Rows and whether each has a hidden trait (one of two labels; each part has its own)
In the rows, zero is written as 128.
[125 150 100  71 131  83 130  85 216  85 125 144 145 108 106 115 105 141
 140  11 145 120 101 130 114 149 121 142 154 109 139  95 121 157 151]
j482
[149 120 116  94 138  89 133 160 100 138 124 107  99 136 142 162 163 147
 126 162 103 171 132 132 148 117 130  89 110 114 103 115 125 131 120]
j482
[107 113 173 123 138 138 142 128 139  63 158 144  80 106 156 100 165 162
 122 154 118 100  99 120 135 109 141  70 134 139 177 147 123 162 136]
j802
[145 108 113 182 135  54 105 105 156 103  93 142 191 140 186 165 127 209
  95 116  48 134 140 117 128 109 105 138  73  58  80  49 112 105 121]
j482
[107 118 137 149 101 104 133 105 144  71 181 141  39  98 184  96 169 184
 122 152 108 138  87 102 147  87 118  77 119 118 157  97 119 144 140]
j802
[125 124 113 163  87  38  78 194 144  67 177  79   1  84 177  96 173 129
 218 166 161 132 107 141 131  79 124 163 176 130 116  29  98   1 144]
j802
[122 151 123 127 124 152 114 142 164 111 119  76 142 105 144  70 135  77
 186  95 142  93 136 104 118 175 139 174 123 151 140  77  80 136 107]
j802
[ 83  95 138 174  83 117  98 117 162  54 169  91  77  73 195  38 150 149
 184 109 131  78 100 131 138 107 118 146 164 172 174  62  76 124 125]
j802
[152 132 111 114 137  64 119 155 134 107 120 124 110 130 135 169 144 159
 152 135 114 173 136 139 130 103 124 117 123  99 100  85 136  88 135]
j482
[125 108  74  89 116 130 154 119  82 139 137 102 102 158 101 128 164 148
  53  92 105 170 141 104 155 148 120 114 116 116 151  67  84 168 117]
j482
[133 183  94 102 138 141 102 176 127 169 102  37  66 123 130  94 176  98
 149 115 140  73 147 107 119 181 138 204 170 136 153  16  44  99  95]
j802
[109 114 140 128 168 107 118 200  91 106 127  68 172 105 124 153 159 146
  92 163 119 104 140 131 136 125 158  96 126 144 149 141  85 102 119]
j482
[113 132 143 132 123 122 124 123 147 115 148 110  70 114 166  94 163 136
 173 129 122 125 114 122 131 125 137 126 127 137 141 106 103 131 103]
j802
[137 162 121  30 150  90 139 166 180  82 173 113  75  83  88 154 122 120
 199  79 176 128 111 151 121 136 138  97 175 155 141 158 137 141 155]
j482
[131 135 145 111 137 113 122 156 152 100 147  87  51  87 163 120 168 136
 188 157 128 103 100 132 137 115 140 105 151 163 154 118 100 134 117]
j802
[129 128 140 155 182  66  89 131 210  51  97 127 239  74 208 178 123 228
  97 131  70  31 119 133 113 111 128 121  93  91  97  86 102  90 125]
j482
[113 155 122 145 146 105  98 231 149 121 144  42 111  81 158  95 159  83
 191 152 167  54 126  98 116 166 154 146 144 157 137 130  60  68 116]
j802
[136 115  92  98 130  98 139 142  86 128 122  98  72 156  91 134 153 131
 112 121 131 196 139 137 144 116 126 128 143 115 136  89 123 112 128]
j482
[103 129 178 138 145 181 133 108 153 124 131 143 162 117 148  74 134 116
 206 106 121 135 123 103 116 148 145 101 100 140 168 158 126 202 123]
j802
[127 155 128  73 154  91 122 143 216  67 123 135 159  77 119 134  95 126
 189  50 164  97 110 147 106 141 134 123 157 135 124 134 130 125 155]
j482
[141 142  81  88 134  79 130  82 171  96 119 137  94 138 115 128 124 172
 106  39 112 141 128 127 122 129 101 148 146  71 120  62 122 119 148]
j482
[152 128 113 124 156  45 113 160 157  90 116 129 110 113 156 181 160 179
 133 162 106 132 128 136 128  99 125 107 115  85  91  63 124  67 137]
j482
[107 125 163 139 132 174 131 114 157 114 136 120 125 103 146  77 142 132
 175 120 120 128 112 120 125 142 145 116 128 160 164 140 113 182 117]
j802
[153 128 116 107 144  55 122 159 161  94 120 124 143 114 159 174 142 160
 157 150 103 137 122 128 131 114 121 101  92  95  86 114 127 118 125]
j482
[135 159 150 124 132 159 127 121 150 157 101 118 113 115 121  88 130  96
 225  95 132 154 138 137 112 150 137 163 151 160 155 119 123 160 110]
j802
[139 145 156 121 136 146 151 105 138 149 122 150 115 142 130 112 154 132
 164 136 107 168 117 108 131 155 134  98 102 124 149 139 139 204 110]
j802
[133 136 117 140 104 117 107 133 160 116 140  82  20 105 171 100 167 135
 212 129 123 120 112 139 136 109 119 160 160 144 147  59 104 102 116]
j802
[140 136 150 130 153 114 151 129 130 139 152 167  92 154 127  96 160 129
 121 153 129 182 125  87 120 141 138  98  93  73 121 133 154 127 141]
j802
[ 88 136 144 138 118 160  87 147 154  94 137  59 112  77 176  74 148 118
 190 109 141  56 115 133 124 142 142 172 165 184 181  86  62 131 114]
j802
[128 147 111  30 134 113 146 145 152 101 142 110  65 109  65 126 125  84
 188  66 186 166 120 145 128 142 137 106 169 164 153 148 136 156 148]
j482
[125  92 109 151 122 106 129 177  78 140 125  94 148 156 109 133 139 102
 110 157 122 210 152 120 147 126 137 114  90 131 115 107 118 118 118]
j482
[130 152 110  67 161  71 128 133 164  66 129 113  85 106 122 166 146 174
 124  99 121 103 112 151 129 123 128 113 154 114 137 102 117 120 141]
j482
[120 132 127 114 156 115 111 134 184  72 111 137 181  95 132 135 110 157
 161  75 106  99 123 149 118 128 138 125 140 142 144 129 121 147 133]
j482
[142 162 146 111 150 108 118 197 144 127 129  93  60  98 138 118 159  94
 220 165 154 130 124 136 117 125 152 129 151 151 133 121 123  84 121]
j802
[121 117 130 103 133 137 140 124 130 116 112 108 205 124 132 147 129 135
 132 100 108 149 137 131 132 139 134 108 102 140 139 128 116 218 113]
j482
[132 139 126  90 138  88 125 152 174  94 130 124 142  99 101 133 111 111
 180  83 166 154 128 141 122 129 138 117 141 133 119 134 143 113 145]
j482
[116 130 133 105 181 108 118 154 161  70 110  96 178  81 141 159 134 182
 113 124 123  67 126 146 125 120 147 110 140 144 144 134 105 122 121]
j482
[121 129 103 106 149  85 117 175 128  96 138 113 121 108  94 137 134 110
 125 116 165 155 138 137 122 124 152 119 149 123 124  94 119  63 145]
j482
[ 89  91 195 155 120 150 139  91 153  55 167 146  91  74 165  80 138 169
 193 130 125 142  91 147 132  79 134  78 141 166 159 174 150 151 146]
j802
[137 131 107 140  84  62  87 181 155  97 149  64   7  99 197  97 167 125
 244 142 126 110 106 139 138 106 111 168 162 171 120  34  87  78 113]
j802
[144 110 102 124 141  96 126 112 115 119 109 111 144 149 154 169 160 200
  66 143  55 133 144 123 147 108 111 111  80  86 113  70 110 162 106]
j482
[120 149 181 125 166 179 148 137 143 149 132 141 152 115 124  95 146 112
 155 137 133 153 125 102 108 155 159  89 107 138 150 174 137 160 128]
j802
[144  93 121 162 120  82 119 137 108 134 101 124 182 149 159 146 140 166
 127 148  74 187 154 130 142 104 127 121  75 103  99  98 128 126 107]
j482
[121 113 113 118 142 115 129 157  90 112 125  91 136 129 101 130 142 139
 110 128 126 163 141 139 137 114 146 126 141 128 144  99 110 105 124]
j482
[106 132 111  54 133 122 146 155 135 115 148 101 114 110  63 119 126  69
 180  41 181 173 132 146 125 146 146 117 164 169 161 144 134 152 144]
j482
[134 103 119 152 129 104 119 130 133 119  95 132 198 143 156 135 121 171
 110 111  72 144 143 133 135 122 118 135  77 106 115  92 111 163 108]
j482
[116 133 126 112 161 101 116 163 162  84 129  98 176  85 125 137 130 140
 129 105 141  96 126 123 122 141 146 136 134 141 131 121 106 109 137]
j482
[130 118 137 136 157  81 110 149 168 103 104 116 203 107 165 164 124 165
 139 138  93 118 132 147 126 114 135 108  95 123 105 124 130 122 119]
j482
[118 134 133 121 150  89 117 192 128  97 165  78  45  94 159 115 193 147
 129 190 142  78 106 102 141 124 145  99 145 139 145  84  74  77 125]
j802
[122 132 125 138 117 121 114 137 147 105 140 100  65 113 174  90 157 129
 173 123 133 129 120 124 127 124 129 149 152 128 141  71  99  94 128]
j802
[141 162 126 132 132  83  99 187 139 113 141  76  50  96 139 101 160  82
 236 152 169 132 124 133 118 126 144 166 173 138 118  74 106  26 127]
j802
[122 136 143 139 131 104 117 141 154 119 138 110  87 116 147 100 144 108
 187 138 146 147 123 118 117 125 139 146 147 138 142 107 123  92 128]
j802
[138 100  97 143 124  95 132 152  75 147 121 105 119 167 125 146 159 144
  96 162 101 201 150 119 152 130 130 110 112  98 112  78 114 103 116]
j482
[135 134 107  89 150  90 131 114 140  91 115 119 116 129 154 170 151 216
  86 124  71 114 121 131 146 115 113  91 106  97 118  98 110 168 116]
j482
[119 105  87 110 125 103 133 130 106 125 131 101 180 140 105 121 140 131
  75 100 124 164 151  93 138 151 127 114 102 105 121  78  91 140 127]
j482
[100 104 160 156 112 103 119 121 136  70 175 125  70  97 179  81 157 161
 166 146 122 119  97 118 135 108 130  96 128 131 146 119 115 138 130]
j802
[109 124 153 155 125 115 119 160 147 102 160 135 107  97 135  84 146 112
 165 155 162 144 117 107 116 123 151 110 132 128 133 145 123  79 149]
j802
[151 147 115  82 149 116 131  89 173  72 107 135 120 107 174 187 140 226
 108  94  74  80 103 135 135 121 110  97 108  98 121 103 126 188 122]
j482
[138 140 134 108 154  86 118 139 193  80 112 126 163  91 154 166 127 163
 163 116 122 117 122 147 119 117 132 117 127 120 115 119 131 127 137]
j482
[150 168  97  37 152  85 129 104 205  64 128 130  65  94 125 170 133 175
 149  64 130 104 107 151 123 126 114 117 174 101 131  97 130 132 152]
j482
[119 119 112 134 152  86 111 128 119  93 112 113 156 118 132 144 135 190
 105 105 111 119 133 137 126 118 129 135 126 102 126  90 108  98 130]
j482
